In the rows, 128 means zero.
Each row is followed by its class; each block has classes of its own.
[121 130 162 140 135 144 120 154 129 119 119 118 123 123 108 132 122  79
 124 129 126 124 119 116 132 132 152 141 136 136 137 129 126 127 121 136
 127 119 125  99 141 149 136 131 129 125 130 110 170 135 133 128 120 123
 125 151 136 147 131 147 130 124 149 110 111 134 125 112 139 139] => J_982
[ 90  97 155 132 137  23 106 143 161 143 115 123 124 115 107 139 135  97
 161 153  79 139 134 146 118 133 136 133 148 149 155 131  73 100 114 139
 170 144 139 142 114 152 126 128 144 119 148  92 163  90 156 119 136 139
 105  85 119 123 136 150 150 134 107 112 103  98 119 102 128 130] => J_982
[137 120 135 119 147 138 121  98 139 119 103 120 125 120 136 117 127 155
 111 137 122 127 135 136 120 134 164 128 113 118 142 128 135 123 123 128
 117 117 160 138 140 115 133 118 104 115 137 127 108 128 120 125 125 123
 101  82 134 136 153 108 152 126 134 145 125 127 129 156 122 140] => J_432
[140 101 119 118 138  70 104 108 145 141 120 127 130 123 139 131 135 112
 113 140  94 145 126 159 131 148 162 133 129 111 152 127 135 138 117 129
 132 128 154 129 127 118 139 130  95 130 135 115 108 115 111 113 124 108
 106  84 136 119 169 115 127 137 150 140 117 147 128 145 128 113] => J_432
[128 120 165 115 137 185  86 134 131  93 131 136 120 115  83 141 133  92
  78 131 141 108 106  72 126 122 160 163 151 130  70 107 133  88 144 145
 127 122 124  71 137 160 195 149 146 140 111 106 162 174 214 129 133 129
 112 142 137 191  91 165 183 102 217  90 143 155 126  78 127 207] => J_982
[133 131 113 127 147 125 118 113 138 143 120 114 121 136 145 143 121 120
  94 150 114 130 139 135 101 111 112 138 114 138 129 131 130 129 118 127
 127 132 178 161 145 128 102 120 119 124 127 129 108 124  84 130 135 142
  91  92 137 123 150 112 147 135 132 143 116 118 131 140 118 134] => J_140
[ 96  83 106 127 116  25 115 133 137 152 148 139 138 104 119 121 142 149
 135 140 116 146 133 149 137 154 153 105 157 122 151 130 120 125 128 129
 152 139 104 123  64 124 155 132 132 117 142 122 105  87 169 123 126 114
 154  98 108 116 114 142 122 127 113 125 144 117 118 130 114 103] => J_982
[125 117 157 139 145  93 131 120 138 123 100 114 124 121 140 110 126 126
 157 134 121 137 137 144 127 143 152 115 121 130 171 139 118 137 106 127
 128 123 153 148 135 121 118 108 107 109 144 117 142 106 108 124 120 126
 109  82 133 114 178 127 128 135 110 144 101 109 122 151 129 109] => J_140
[113 112 152 156 129 108 126 129 135 123 115 131 131 114 116 116 128 144
 148 145 136 140 134 142 137 148 158 116 130 119 160 145 119 138 110 125
 131 131 131 138 124 123 126 109 117 105 152 131 157  99 150 126 110 114
 106  90 119 127 160 127 125 128 110 135 102 104 121 148 124  93] => J_140
[141 135 122 121 146 126 116 123 135 133 123 124 124 129 133 134 120 144
 111 152 107 129 135 136 105 115 122 135 108 130 131 133 123 126 123 128
 126 125 166 156 146 129 109 118 116 124 137 120 108 121 129  88 133 121
  91  87 129 126 146  98 134 142 134 135 122 132 127 148 140 116] => J_140
[127  87 164 106 137 100 114  99 149 140 114 127 134 135 151 115 136 143
 119 131 125 145 126 167 129 146 139 123 133 119 135 130 143 131 126 128
 119 148 154 135 126 113 130 128 101 124 130 137 137 120 123 121 132 127
 110  82 144  96 158 134 141 122 130 148 119 134 135 140 129 105] => J_432
[ 93  92 105 143 123  88 104 108 146 163 137 142 132 124 112 145 143 132
 103 160 114 143 140 151 133 143 139 141 148 120 138 125 120 126 126 133
 147 147 141 139 122 125 129 127 131 123 148 138 144  86 119 119 120 132
  96 100 121 133 141 120 158 119 119 131 105  87 128 126 114 119] => J_982
[110  58 151 127 133  28  98 112 148 147 108 123 140 109 130 109 144 143
 122 153 106 161 133 193 141 185 205 113 141  97 184 137 138 147 111 129
 128 139 146 119  96 107 153 120  81 105 164 120 123  81 147 110 110  87
 105  46 133 120 186 121 128 132 130 145 109 139 137 169 122  68] => J_432
[137 144 153 135 143 147 135 127 131 111 106 117 121 129 140 116 118 143
 149 133 124 124 134 121 117 119 124 124 107 134 136 139 118 124 119 125
 121 121 148 149 150 125 109 113 124 118 132 127 118 129 123 130 130 136
 109 106 128 124 143 121 133 133 110 138 119 116 124 144 132 128] => J_140
[131 100 127  94 142  89 104 113 142 154 114 120 125 135 152 126 133 130
  98 141  87 135 140 169 113 124 135 135 121 129 147 123 129 124 132 131
 124 136 159 135 128 124 119 137 110 126 141 122 104 123 101 119 143 125
 116  89 144 108 136 114 146 130 123 145 131 135 131 147 122 119] => J_432
[131  91 155 110 152  99 106 114 143 133 108 112 128 121 148 115 132 127
  97 139 122 137 132 160 118 147 169 125 127 119 147 127 148 131 116 130
 117 124 162 126 124 120 141 122  96 101 137 119 110 125 109 122 124 120
 116  69 146 123 163 133 155 125 139 147 126 140 122 156 123 124] => J_432
[134 137 129 115 136 141 130  99 136 134 119 133 123 135 133 126 130 166
 129 139 103 128 132 131 113 113 106 139 113 133 122 132 116 106 137 129
 137 137 146 160 145 124 105 124 131 128 134 134 124 116 130 128 144 140
  97 105 125 118 124 103 145 128  99 137 128 105 127 132 119 131] => J_140
[127  89 143  85 138 104 108 100 145 147 121 129 129 134 145 116 142 151
 101 129  99 136 124 172 123 134 144 131 130 121 137 116 135 113 132 131
 127 141 145 127 117 116 135 139 106 126 133 130 112 124 120 118 140 134
 119  88 148 109 126 125 161 114 123 144 136 128 133 140 121 131] => J_432
[ 95  84 170 154 138  55 121 146 142 104 114 122 129  94 106  99 133 157
 151 146 150 143 132 116 129 165 194 103 149 126 156 138 117 115 109 130
 136 121 117 127  77 126 167 110 129  90 145 110 138  93 211 128 108 111
 127  53 107 139 146 164 142 121 126 121 125 107 100 135 117 120] => J_982
[112 129 188 153 148 168 145 169 125 114 102 100 117 130 134 121 112  79
 126 124 158 126 133 128 122 129 137 118 127 144 154 140 141 148 115 127
 104 117 147 118 146 142  97 108 132 104 136 127 174 132  89 137 106 142
 129 139 147 126 152 158 138 124 117 128  99 110 120 138 134 117] => J_140
[132 121 104  98 139 104 121 103 138 138 139 126 126 137 155 139 130 119
 104 121 124 125 128 119 113 105  97 135 131 144  92 106 132 111 135 132
 138 134 145 143 119 128 136 142 141 147 101 124  92 149 102 129 146 148
 135 116 141 114 113 137 150 125 147 133 147 139 135 109 124 170] => J_432

A new block, with new classes.
[134 130 143 134 128 109 146 119 152 120 119 126 104 138 158 124 111 127
 110 135 134 109 161 129 103 143 118 119 119 131 136 139 147 125 113 198
 127 135 118 131 144 135 132 110 127   6 122  66 146 194  98 109 128 122
  59 119 127 101 102 132 138 120 111  86 141 135 109 116 136 119] => J_157
[120 120 112 132 126 180 119 118 116 139  53 157 141 178 138 120 125 122
 136 126 131 182 120 124 178 131 111 120 144 150 144 133 122 129 152 156
 131 136 150 121 104 151 149 125 103 184 135 138 105  93 138 158 159 115
 138 164 112 100 172 120 108 150 174 150 149 138  87 157 134 150] => J_117
[121 136 187 123 135 128 178 131 155 113 149 126 175 132 120 145  94 139
 118 124 121 149 174 138  63 175 122 139 133 131 129 132 127 142 138  95
 138 170 118 118 145 127 152 140 138  75 126  77 162 152 145 141 146 133
 128 139 113  74 137 140 123 162 118 117 123 144 163 123 148 103] => J_157
[121 132  87 121 124 125  63 154 150 170 110 123  71 101 134 130 162 132
 126 128 126 110 137 137 132 149 125 127 119 119 137 141 132 123 131 159
 129 104 118 151 135 131 124 129 124 116 142 167 132 110  98 147  86 132
 146 109 130 150  98 132 131 103 117 104 126 123  93 105 125 121] => J_334
[121 129  92 116 129 131  92 159 157 168 107 122  97 120 126 129 151 133
 136 124 135 126 142 120 144 135 103 125 125 132 127 135 137 122 131 166
 128 115 125 149 134 138 121 135 121 120 132 144 118 138 113 133 107 135
 129 157 135 131 154 128 118 118 117 131 120 114  96 102 136 126] => J_334
[115 132 101 114 126 141 110 169 159 152 129 130 117 112 120 166 153 126
 135 111 121 145 184 131 131 153  98 121 129 131 138 140 152 121 123 155
 131 133 134 143 126 146 135 126 115 103 133 145 147 115 122 149 131 137
 105 113 118 126 129 136 134 123 119 110 134 127  86 108 138 112] => J_334
[126 132 145 143 129 133 138 122  84 115 146 130 145 146 115 127 118 125
 128 134 131 119  93 126 127 115 135 133 138 129 120 122 117 117 128 101
 124 115 132 113 120 114 129 139 137 156 132 133 117 109 142 120 136 126
 139 137 130 146 134 135 117 121 137 171 124 121 135 149 125 156] => J_117
[154 121 128 137 125 119 107  98 176  66  94 131  73 137 170  63  96 118
 107 133 131  72  83 121  70 104 128 120 128 138 125 110 119 147  85 231
 127 108 116 110 140 137 112 134 128 135 119  94 117 224 116 101  91 115
 111 114 150 125  83 132 139  89 115 114 147 123 131 103 112 132] => J_157
[118 128 104 148 182 138  83 135 131 154  69 123  74 111 147 105 165 122
 132 133 126 118 132 139 159 134 129 120 132 146 148 146 140  90 121 204
 115 106 143 149 102 143 143 128 106 131 110 151 103 111 115 144 107 126
 103 114 136 141 126 128 113  90 108 110 131 130  60 122 123 149] => J_334
[139 128 165 134 108 138 162 109  94 116 182 130 169 132 119 131 111 123
 144 126 128 142 120 120 129 118 128 138 115 125 117 121 117 134 129  81
 133 147 132 117 123 119 135 118 153 160 130 126 137  92 122 132 183 133
  97 135 121 148 152 124 128 161 138 127 133 130 148 170 108 138] => J_117
[116 131 106 123 128 123 110 155 147 160 140 119 126 107 128 147 159 144
 128 118 124 157 185 131 118 161 123 122 134 120 129 148 146 109 132  90
 154 165 134 145 139 135 142 118 118  95 128 145 153  94 127 121 118 135
 142 106 114 124 124 134 125 151 112  99 125 125  97 129 131  99] => J_334
[125 131 130 123 131 134 180 120 105  99 119 112 145 144  94 156 104 129
 121 110 133 132 153 154 156 158 134 125 131 130 124 145 118 121 149 121
 113 115 127 115 121 137 147 139 124  63 140  78 128 143 126 113 106 131
 175 125 134  90 121 121 124 113 133 173  83 132 131 118 143 141] => J_157
[125 134  94 121 120 105  71 141 176 165 123 136  68  98 143 120 152 136
 124 129 126 129 151 135 104 138 113 124 130 124 138 120 135 120 124 171
 135 131 128 129 133 127 117 119 128 120 132 147 147 132 124 138  82 122
  84 126 113 147 155 124 131 115  90  67 147 123 100 119 120 114] => J_334
[121 106 120 134 137 169  91 115 102 165  59 155 134 135 137 107 125 123
 148 128 139 142  54 117 168 109 127 126 135 147 139 105 112 126 157 103
 123 100 131 121 109 135 126 134 117 237 129 175  82  80 147 153 133 116
 192 181 120 151 154 121 117 143 173 195 130 131 131 153 113 156] => J_117
[125 131 128 122 138 118 169 108 160 105 112 100 122 144 122 149  84 138
  96 129 128 137 168 146  85 181 145 116 135 120 120 134 127 137 154 127
 131 134 124 115 134 140 141 156 117  20 116  21 138 200 130 120  88 127
 181 123 141  65 103 132 148 116 126 148 106 120 157  95 132  90] => J_157
[113 130 103 120 129 134 121 140 115 149 134 128 134 128 110 137 142 146
 131 135 131 143 165 126 146 135 134 121 131 130 143 137 141 122 138 108
 121 158 120 132 122 124 129 133 114 127 123 150 106  94 130 138 123 138
 167 123 124 129 154 134 131 131 130 129 119 128 114 118 151 124] => J_334
[124 113 138 128 135 160 127 122 105 137 151 147 159 128 123 122 133 112
 152 126 145 160 100 123 149 118 125 140 123 139 132 124 125 119 141  99
 130 121 133 119 105 134 130 133 116 190 136 159 100  81 143 140 162 123
 179 167 122 135 166 119 110 149 169 159 132 158 133 159 116 147] => J_117
[112 140 122 113 131 147 129 165 131 163 145 117 147 128 103 159 140 124
 138 129 129 162 179 142 139 171 116 103 131 114 136 142 151 117 149  96
 121 154 133 131 130 143 141 128 121  94 121 102 134  98 137 159 116 138
 184 126 119 109 136 135 126 131 132 157 111 164 113 123 136 115] => J_334
[151 131 139 125 117 104 135 103 182 114 104 124 120 137 150  99  65 137
  98 140 109  94 115 132  53 157 140 121 129 124 113 108 133 155 118 176
 142 158 119 119 146 127 127 116 122  85 126  58 149 239 130 102 113 117
 108 128 123  87  70 136 138 104 242  99 134 114 166  97 129  98] => J_157
[126 131 144 130 104 104 181 131 113  89 155 111 166 138 122 168  88 135
 116 129 123 125 176 134  79 174 131 134 132 116 118 138 138 129 132 140
 136 141 156 131 124 124 129 133 136  49 117  53 163 205 135  92 112 142
 114 119 122  85 109 140 136 115 108 137 123 145 148 100 143 107] => J_157
[123 130 153 145 135 125 170  99 149 101 108 122 139 134 129 125  98 137
 104 130 138 154 145 133  90 164 132 128 121 146 136 127 109 133 140 149
 129 140 115 109 132 128 139 125 120  80 123  65 142 195 121 116 127 126
 120 132 125  80 121 126 135 136 133 123 130 108 151 117 133 122] => J_157

A new block, with new classes.
[124 118 182 168 137 100 115 126 145 121 119 121 138 167  88 161 130  86
 142 129 135  82 124  67 125 107 174 129 132 120 105 127 132 135 144 109
 122 104 138 103 142 132 148 142 136 113  97 112 130 139 153 129 129 132
 120 131 134 137 140 127 143 126 151 182 107 133 128 144 110 129] => J_390
[107 116 139 163  97 126 101 123 157 114 112 137 122 168 118 152 147 141
 147 116 143  98 107  72 110 123 175 123 156  84 141 133 106 153 136 132
 121 126 137 140 143 141 146 136 144 135 104 113 180 119 154 130 135 136
 116 142 109 140 134 149 133 150 135 117 119 139 150 154 123 105] => J_615
[102 107 141 141  90 136 111 118 148 118 116 137 117 152 123 134 143 145
 126 114 142 107 116  97 167 126 175 124 143 102 149 128 116 149 133 126
 136 122 137 138 145 143 137 141 143 131 119 110 182 146 148 122 130 147
 120 142 102 138 118 148 137 141 125 106 142 131 145 147 119 108] => J_615
[131 119 175 153 150 104 128 121 143 121 119 110 148 152 100 156 124  77
 130 140 136  59 125  92 129 113 151 130 134 121  98 128 152 126 160  95
 120 112 135 107 123 110 145 131 131 114 112 111 109 138 152  89 124 130
 116 129 141 138 135 116 133 113 142 187 113 126 115 137 115 145] => J_390
[123 126 173 169 123  90 104 149 148 137 123 105 142 152  91 150 121 118
 143 118 137  95 108  54 137 109 173 137 131 132 106 120 146 113 139 127
 110 105 133 101 134 133 141 132 133 114  93 110 115 127 156 131 136 115
 142 138 144 126 149 127 149 143 155 221 104 149 118 143 120 127] => J_780
[134 120 186 141 141 101 122 116 152 116 120 112 146 165  85 155 127  78
 136 136 141  72 128  79 130 114 164 131 141 132 107 126 140 124 155 104
 128 102 132 106 144 122 150 142 129  87 114 112 119 137 156 120 125 133
 120 132 134 134 141 130 136 124 151 197 118 131 116 147 116 146] => J_390
[119 127 173 150 133 102 126 131 140 133 131 110 141 150  98 144 120 116
 140 130 134  92 124  78 137 117 155 131 122 123 114 131 132 122 131 117
 107  94 130 108 129 127 132 140 126 113 113 109 133 134 147 120 133 124
 139 138 143 132 142 120 150 131 150 192 119 139 118 129 117 142] => J_780
[114 114 137 147 107 144 101 125 151 120 117 142 116 162 115 150 146 140
 132 112 143 112 121 100 107 123 164 144 142 103 141 132 115 144 128 140
 136 131 134 140 139 139 133 132 143 134 117 109 172 130 149 123 132 129
 111 140  99 146 131 154 128 142 126 102 129 128 152 151 121 104] => J_615
[127 125 189 158 135 101 119 128 153 122 126 102 131 158  91 157 119  93
 136 131 154  73 137  75 132 113 173 131 149 118  88 127 148 124 151  92
 121 103 121 106 129 106 145 133 136 117 116 105 120 134 159 127 129  87
 131 138 136 126 139 127 134 117 142 204 106 129 114 139 117 140] => J_390
[133 127 168 126 150 125 137 118 130 118 133 133 140 145 106 144 125  78
 124 144 125 100 124 108 121 121 143 126 125 135 114 130 134 128 149 106
 115 101 134 112 137 114 133 139 112 110 113 116 118 144 126 120 126 132
 113 115 138 134 130 133 134 110 149 165 130 133 121 128 117 152] => J_390
[127 123 172 163 129 101 113 124 149 125 133 105 142 163  90 156 128  89
 132 133 136  80 113  60 124 109 179 134 138 117 103 130 124 124 148 120
 123 112 142 117 131 121 147 136 132 109  95 111 140 130 162 106 130 119
 128 138 130 137 140 134 140 135 148 200 105 130 135 146 118 126] => J_390
[122 129 170 158 119 112 119 140 146 124 137 107 136 153  89 139 113 125
 140 122 152  93 117  72 137 113 162 131 127 132 109 127 140 111 129 107
 102  93 128 111 113 131 131 138 128 113 107 117 129 133 129 121 134 128
 140 140 148 111 149 120 144 136 155 214 112 140 117 131 115 134] => J_780
[111 110 134 150 107 134 108 121 148 123 111 142 114 154 119 146 149 135
 133 119 132 112 112  93 111 123 169 119 141 112 141 133 110 150 138 139
 135 139 135 143 139 146 140 130 137 134 115 102 181 125 142 123 134 137
 108 135 101 146 122 165 129 149 123 100 124 128 152 144 125 105] => J_615
[122 124 185 148 137 108 136 129 152 116 130 104 142 160  91 160 117 100
 129 123 138  74 129  84 136 115 155 131 131 136 108 113 142 133 141 105
 113  94 131 107 130 124 144 136 136 110 111 107 122 131 142 132 133 140
 129 134 143 124 136 125 132 121 151 195 118 115 117 137 109 146] => J_780
[104 127 120 142  87 133 111 134 141 128 127 119 107 143 124 132 139 167
 129 103 128 121 112 101 115 129 159 131 143 105 151 135 112 141 119 143
 137 137 131 156 137 145 127 133 168 133 124 121 175 119 134 123 143 145
 127 133 109 129 130 146 131 157 120  99 134 139 152 138 125 106] => J_615
[122 123 170 157 114 101 116 154 151 127 133 111 141 153  96 150 115 123
 143 122 141  90 141  71 139 118 164 135 124 123 113 130 130 124 126 126
 113  98 133 109 127 132 136 137 133 115 107 117 131 132 149 127 133 122
 142 140 153 128 160 129 143 128 163 199 113 156 121 132 119 126] => J_780
[102 112 125 144  97 138 107 124 142 125 116 135 108 157 118 139 148 146
 120 111 134 111 119 110 108 126 166 125 143  90 139 149 113 148 129 139
 139 139 133 146 138 146 135 127 139 140 122 122 172 116 149 125 133 135
 115 133 106 138 126 156 125 148 118  95 130 130 148 141 127 106] => J_615
[131 117 182 155 137 105 118 124 136 116 100 115 148 165  89 152 129  88
 132 136 136  81 128  88 131 117 162 138 133 115 123 131 135 129 149 101
 119 105 137 107 134 122 144 136 136 114 111 102 123 138 156 116 124 131
 117 132 133 138 129 147 136 121 141 172 118 133 119 143 111 141] => J_390
[107 115 142 140  89 135 106 114 155 118 128 133 115 160 112 142 140 152
 118 109 138 102 117  80 112 143 167 124 142  94 157 132 101 150 127 136
 131 110 131 146 153 151 131 134 140 131 122 110 195 122 146 128 131 155
 119 138 114 134 123 146 129 131 130  98 139 139 157 142 112 108] => J_615
